Here is a tiny trained network, its code and every weight. The questions are about switching its units off for an input and a target symbol, where a switched-off unit gives its printed mean instead of its output.

import numpy as np


def w(rows, s, z=0):
    codes = np.array(rows[::2]) - 128.0
    scale = np.full(codes.shape[1], s)
    scale[-1] = z or s
    return codes * scale


def norm(h):
    return h / np.sqrt((h * h).mean(-1, keepdims=True) + 1e-5)


def f(y):
    return np.maximum(y, 0)


def softmax(a):
    e = np.exp(a - a.max(-1, keepdims=True))
    return e / e.sum(-1, keepdims=True)


def log_softmax(a):
    a = a - a.max(-1, keepdims=True)
    return a - np.log(np.exp(a).sum(-1, keepdims=True))


def net(x, mask):
    ids = ['ΓΔΠΦαβεζλμξτψω'.index(c) for c in x.split()]
    T = len(ids)
    res = E[ids] + P[:T]
    q, k, v = (norm(res) @ M[0].T for M in (Q, K, V))
    z = softmax(np.where(np.tri(T) > 0, q @ k.T / 2**0.5, -1e9)) @ v
    res = res + np.where(mask[0], z, O[0][:, -1]) @ O[0][:, :-1]
    y = f(norm(res) @ A[0][:, :-1].T + A[0][:, -1])
    res = res + np.where(mask[1:13], y, B[0][:, -1]) @ B[0][:, :-1]
    return log_softmax(norm(res)[-1] @ U[:, :-1].T + U[:, -1])


Q, K, V, O, A, B = {}, {}, {}, {}, {}, {}
E = w([
[158,101,161,134,111,164,33],'Γ',
[167,111,132,135,183,148,30],'Δ',
[165,114,137,139,170,147,33],'Π',
[142,128,155,164,194,143,13],'Φ',
[169,129,122,151,186,138,19],'α',
[129,128,199,71,206,173,45],'β',
[173,105,116,157,177,141,28],'ε',
[183,91,83,211,159,107,45],'ζ',
[109,162,247,29,138,59,134],'λ',
[244,119,218,121,31,210,150],'μ',
[187,235,127,230,57,101,101],'ξ',
[119,18,99,93,204,199,186],'τ',
[55,152,118,197,193,217,179],'ψ',
[203,16,94,25,145,94,153],'ω',
],0.011)
P = w([
[59,129,83,49,127,92,34],'0',
[80,117,114,86,101,138,45],'1',
[89,116,132,109,115,146,72],'2',
[114,103,152,156,121,148,87],'3',
[131,101,154,184,140,138,89],'4',
[137,109,172,187,158,122,103],'5',
[152,116,168,191,164,128,122],'6',
[160,121,165,193,172,120,140],'7',
[170,137,171,179,194,112,152],'8',
[178,155,168,174,201,111,173],'9',
[183,164,171,176,228,100,183],'10',
[197,182,171,171,250,103,195],'11',
],0.011)
Q[0] = w([
[105,110,67,140,132,77,143],'head 0',
[226,126,176,140,245,112,65],'head 0',
],0.012)
K[0] = w([
[107,130,203,85,100,157,72],'head 0',
[194,160,135,157,170,94,254],'head 0',
],0.0095)
V[0] = w([
[45,189,129,190,219,177,116],'head 0',
[132,247,115,208,46,96,97],'head 0',
],0.011)
O[0] = w([
[33,98,104,158,119,249,100,252],'head 0',
[128,244,94,98,172,153,69,27],'head 0',
],0.015,0.0024)
A[0] = w([
[178,142,139,221,196,141,101,129],'neuron 0',
[142,138,234,117,150,103,92,109],'neuron 1',
[7,157,90,101,41,215,202,100],'neuron 2',
[73,147,176,12,128,115,157,1],'neuron 3',
[95,14,90,107,98,175,183,109],'neuron 4',
[201,107,162,107,217,94,111,167],'neuron 5',
[113,247,113,130,135,165,81,119],'neuron 6',
[139,156,57,141,101,66,84,138],'neuron 7',
[110,93,131,159,212,161,77,40],'neuron 8',
[111,42,218,223,123,80,111,74],'neuron 9',
[233,201,199,124,128,130,167,73],'neuron 10',
[46,96,109,214,124,136,178,89],'neuron 11',
],0.011,0.0058)
B[0] = w([
[139,99,185,81,94,210,138,255],'neuron 0',
[142,109,133,103,49,235,170,198],'neuron 1',
[70,224,36,254,59,157,170,181],'neuron 2',
[149,120,37,97,158,195,157,136],'neuron 3',
[200,198,217,194,208,68,55,213],'neuron 4',
[156,165,136,201,56,142,180,242],'neuron 5',
[224,123,87,166,247,101,227,212],'neuron 6',
[129,123,193,114,126,201,161,167],'neuron 7',
[136,75,57,83,28,94,146,225],'neuron 8',
[58,171,130,15,187,156,254,241],'neuron 9',
[157,162,161,160,94,212,30,208],'neuron 10',
[189,128,135,149,154,227,181,196],'neuron 11',
],0.0086,0.0085)
U = w([
[98,91,193,92,163,126,128,42],'Γ',
[112,94,160,95,163,114,75,127],'Δ',
[93,101,157,85,164,110,71,131],'Π',
[100,107,101,125,137,114,91,170],'Φ',
[166,87,86,119,157,138,123,236],'α',
[23,144,175,127,186,164,114,95],'β',
[95,93,142,98,149,126,91,97],'ε',
[198,41,33,56,151,207,189,2],'ζ',
[63,200,91,14,79,117,255,87],'λ',
[190,169,219,139,75,161,71,91],'μ',
[172,229,92,79,243,108,131,107],'ξ',
[121,72,242,143,249,157,130,84],'τ',
[62,141,57,234,113,104,163,207],'ψ',
[185,153,100,170,74,20,208,252],'ω',
],0.0057,0.0042)

Each question gives the input, a string of symbols that net reads in full, and the target symbol t.
The units are the heads (2 rows each of Q, K, V and O) and the neurons (one row each of A and B). Each row of codes is followed by its name. A weight is (code - 128) times the scale printed after its matrix; where a second scale follows, it is the last column's (O, A, B and U).
mask holds one flag per unit, heads first, then neurons. A switched-off unit (its flag False) gives its mean, the last column of its rows in O or B, instead of its output. The means were averaged over made-up inputs and are rounded, as every weight is.
A unit's drop is (log p(t) with every unit on - log p(t) with that unit switched off) / (log p(t) with every unit on - log p(t) with every unit switched off).
The circuit of an input: a set's keep is (log p(t) with only the set's units on - log p(t) with every unit switched off) / (log p(t) with every unit on - log p(t) with every unit switched off). Starting from the 12 units with the biggest drops (on a tie, the unit counted first), units are removed one at a time, each time the one whose removal leaves the highest keep (on an exact tie, the one counted first), for as long as the keep stays at least 0.8.
circuit, biggest first: the units of the circuit, biggest drop first
unit that matters most: the unit with the biggest drop
top k neurons: the k neurons with the biggest drops, biggest first
drop when u is switched off: that unit's drop, to one decimal
input λ ξ λ ξ ζ, target ξ: unit that matters most -> head 0
input ζ λ μ β Γ α ε λ, target λ: circuit, biggest first -> [neuron 9; neuron 4]
input Δ ψ ζ, target ψ: circuit, biggest first -> [head 0; neuron 2]
input μ ζ λ ζ Φ μ μ λ ξ ζ Π Γ, target ξ: circuit, biggest first -> [head 0; neuron 6]
input τ ζ μ λ Γ Π, target λ: circuit, biggest first -> [neuron 9; head 0]
input λ β ω β λ Φ, target λ: circuit, biggest first -> [neuron 9; head 0]
input ζ ζ ψ λ ε ζ ζ β, target ζ: top 3 neurons -> [neuron 8; neuron 6; neuron 4]
input β Γ Π, target τ: circuit, biggest first -> [head 0; neuron 4; neuron 5]
input ψ μ τ ζ Φ β Γ ζ ζ λ μ β, target μ: circuit, biggest first -> [head 0; neuron 10; neuron 9]
input ζ ζ ξ μ ξ ζ λ ζ μ β μ Φ, target μ: top 2 neurons -> [neuron 10; neuron 9]
input Π β τ ζ, target τ: circuit, biggest first -> [head 0; neuron 4; neuron 9; neuron 5]
input ζ μ μ ζ ζ ζ α, target ζ: top 3 neurons -> [neuron 8; neuron 4; neuron 6]
input τ ζ Γ Π ζ Π, target ζ: top 2 neurons -> [neuron 8; neuron 6]
input ζ μ μ μ Φ Γ ζ ζ Δ Γ, target ζ: top 3 neurons -> [neuron 8; neuron 4; neuron 6]
input ζ Φ ω, target ω: top neuron -> [neuron 0]
input ψ ζ ζ ζ Φ ζ Φ μ ζ, target μ: top 2 neurons -> [neuron 10; neuron 6]
input μ Γ β τ, target τ: top 2 neurons -> [neuron 4; neuron 8]
input ζ ζ ζ Δ Π ξ, target ξ: drop when neuron 11 is switched off -> 0.0
input ζ Γ β, target ζ: drop when neuron 0 is switched off -> 0.1
input Γ ζ β α μ ξ Δ, target ξ: drop when head 0 is switched off -> 1.4
input Γ ω μ, target ω: top neuron -> [neuron 0]
